Below are the code and all the weights of a small trained network. Each question names an input and a class and asks about switching units off, where a switched-off unit gives its printed mean instead of its output.

import numpy as np


def w(rows, s, z=0):
    codes = np.array(rows[::2]) - 128.0
    scale = np.full(codes.shape[1], s)
    scale[-1] = z or s
    return codes * scale


def norm(h):
    return h / np.sqrt((h * h).mean(-1, keepdims=True) + 1e-5)


def f(y):
    return np.maximum(y, 0)


def log_softmax(a):
    a = a - a.max(-1, keepdims=True)
    return a - np.log(np.exp(a).sum(-1, keepdims=True))


def net(x, mask):
    res = np.array(x, float).reshape(1, 3) / 4 @ E
    u = 0
    for l in range(3):
        y = f(norm(res) @ A[l][:, :-1].T + A[l][:, -1])
        res = res + np.where(mask[u : u + 4], y, B[l][:, -1]) @ B[l][:, :-1]
        u += 4
    return log_softmax(norm(res)[-1] @ U[:, :-1].T + U[:, -1])


A, B = {}, {}
E = w([
[122,94,140,222,219,82,114,125,116,97,128,42],'x0',
[139,116,199,125,136,97,211,163,58,106,80,140],'x1',
[150,160,85,135,151,96,142,138,163,151,8,172],'x2',
],0.016)
A[0] = w([
[70,99,159,145,139,132,127,135,111,105,172,103,47],'L0N0',
[67,108,155,111,7,178,132,100,98,103,200,158,53],'L0N1',
[125,84,230,125,112,103,178,172,45,108,134,138,46],'L0N2',
[121,124,187,93,81,106,188,149,56,122,119,156,2],'L0N3',
],0.011,0.0081)
B[0] = w([
[89,104,102,111,138,154,121,199,169,99,179,147,181],'L0N0',
[228,128,93,142,85,157,125,62,131,144,94,89,247],'L0N1',
[143,98,113,143,155,85,207,169,49,146,153,39,254],'L0N2',
[111,246,235,167,39,183,144,126,145,72,159,139,205],'L0N3',
],0.014,0.009)
A[1] = w([
[47,102,130,118,195,85,76,162,173,96,79,101,2],'L1N0',
[106,158,254,113,98,84,194,218,52,71,80,226,55],'L1N1',
[13,24,152,91,105,156,83,98,52,44,248,61,74],'L1N2',
[145,16,205,78,205,65,227,160,13,151,76,121,46],'L1N3',
],0.0093,0.0082)
B[1] = w([
[169,157,155,154,116,50,182,122,138,162,92,87,155],'L1N0',
[46,153,156,117,78,195,106,49,229,159,65,128,238],'L1N1',
[39,82,194,145,163,234,88,187,183,123,150,129,237],'L1N2',
[79,110,52,90,185,55,147,117,53,4,133,230,255],'L1N3',
],0.014,0.008)
A[2] = w([
[151,179,114,27,92,106,137,138,156,225,141,229,56],'L2N0',
[191,49,136,56,69,167,104,103,154,141,192,121,2],'L2N1',
[61,172,206,142,113,54,232,88,95,139,128,68,94],'L2N2',
[154,164,207,72,101,141,131,154,10,105,249,116,87],'L2N3',
],0.012,0.0088)
B[2] = w([
[43,127,193,223,170,79,178,228,137,143,224,157,241],'L2N0',
[110,109,31,51,161,109,36,89,61,137,130,189,203],'L2N1',
[160,96,61,147,146,144,1,109,182,188,169,153,254],'L2N2',
[232,146,201,35,106,78,218,210,101,174,69,72,222],'L2N3',
],0.012,0.0084)
U = w([
[204,128,29,21,53,211,39,46,55,204,209,129,206],'0',
[46,53,172,165,202,244,33,155,219,151,198,59,72],'1',
[72,145,75,223,162,61,93,210,190,232,226,195,80],'2',
[241,128,47,235,189,31,37,68,221,225,49,14,116],'3',
[236,211,224,55,25,211,234,141,58,172,99,47,242],'4',
[56,54,194,90,219,85,223,249,20,16,199,59,2],'5',
[29,233,165,137,51,173,156,72,187,151,43,229,79],'6',
[119,118,35,190,217,35,119,28,30,25,39,198,153],'7',
],0.02,0.0069)

Each question gives the input, the list of numbers given to net, and the class t.
The units are the neurons (one row each of A and B). Each row of codes is followed by its name. A weight is (code - 128) times the scale printed after its matrix; where a second scale follows, it is the last column's (A, B and U).
mask holds one flag per neuron, layer by layer. A switched-off neuron (its flag False) gives its mean, the last column of its row in B, instead of its output. The means were averaged over made-up inputs and are rounded, as every weight is.
A unit's drop is (log p(t) with every unit on - log p(t) with that unit switched off) / (log p(t) with every unit on - log p(t) with every unit switched off).
The circuit of an input: a set's keep is (log p(t) with only the set's units on - log p(t) with every unit switched off) / (log p(t) with every unit on - log p(t) with every unit switched off). Starting from all 12 units, units are removed one at a time, each time the one whose removal leaves the highest keep (on an exact tie, the one counted first), for as long as the keep stays at least 0.8.
circuit, biggest first: the units of the circuit, biggest drop first
top k neurons: the k neurons with the biggest drops, biggest first
top k neurons in layer l: the k neurons of layer l with the biggest drops, biggest first
drop when u is switched off: that unit's drop, to one decimal
input [0,1,5], class 6: top 2 neurons : [L0N2, L0N1]
input [-5,3,-8], class 4: circuit, biggest first : [L2N3]
input [-7,1,-5], class 4: top 4 neurons : [L0N3, L2N3, L2N2, L1N1]
input [-3,5,1], class 6: top 2 neurons in layer 0 : [L0N3, L0N1]
input [3,8,4], class 7: top 2 neurons : [L1N3, L0N2]
input [6,-5,1], class 3: top 2 neurons : [L1N0, L0N3]
input [1,8,3], class 7: top 2 neurons : [L0N2, L1N3]
input [3,0,-6], class 1: top 3 neurons : [L1N2, L0N0, L1N3]
input [-6,5,1], class 6: top 2 neurons : [L1N1, L2N3]
input [0,-2,-8], class 0: top 2 neurons : [L0N1, L2N1]
input [1,1,2], class 7: top 3 neurons : [L0N3, L0N1, L1N3]
input [-2,4,1], class 6: top 4 neurons : [L1N1, L0N3, L0N1, L2N2]
input [0,8,5], class 6: top 2 neurons : [L1N1, L0N3]
input [2,-7,2], class 3: circuit, biggest first : [L1N2]
input [-2,-1,6], class 2: top 2 neurons in layer 0 : [L0N2, L0N3]
input [-2,4,0], class 4: top 2 neurons in layer 0 : [L0N3, L0N2]
input [3,2,1], class 7: drop when L1N3 is switched off : 0.2
input [-7,-3,3], class 2: drop when L2N0 is switched off : 1.8
input [-7,8,5], class 6: drop when L1N1 is switched off : 2.9
input [2,8,3], class 7: circuit, biggest first : [L1N3]
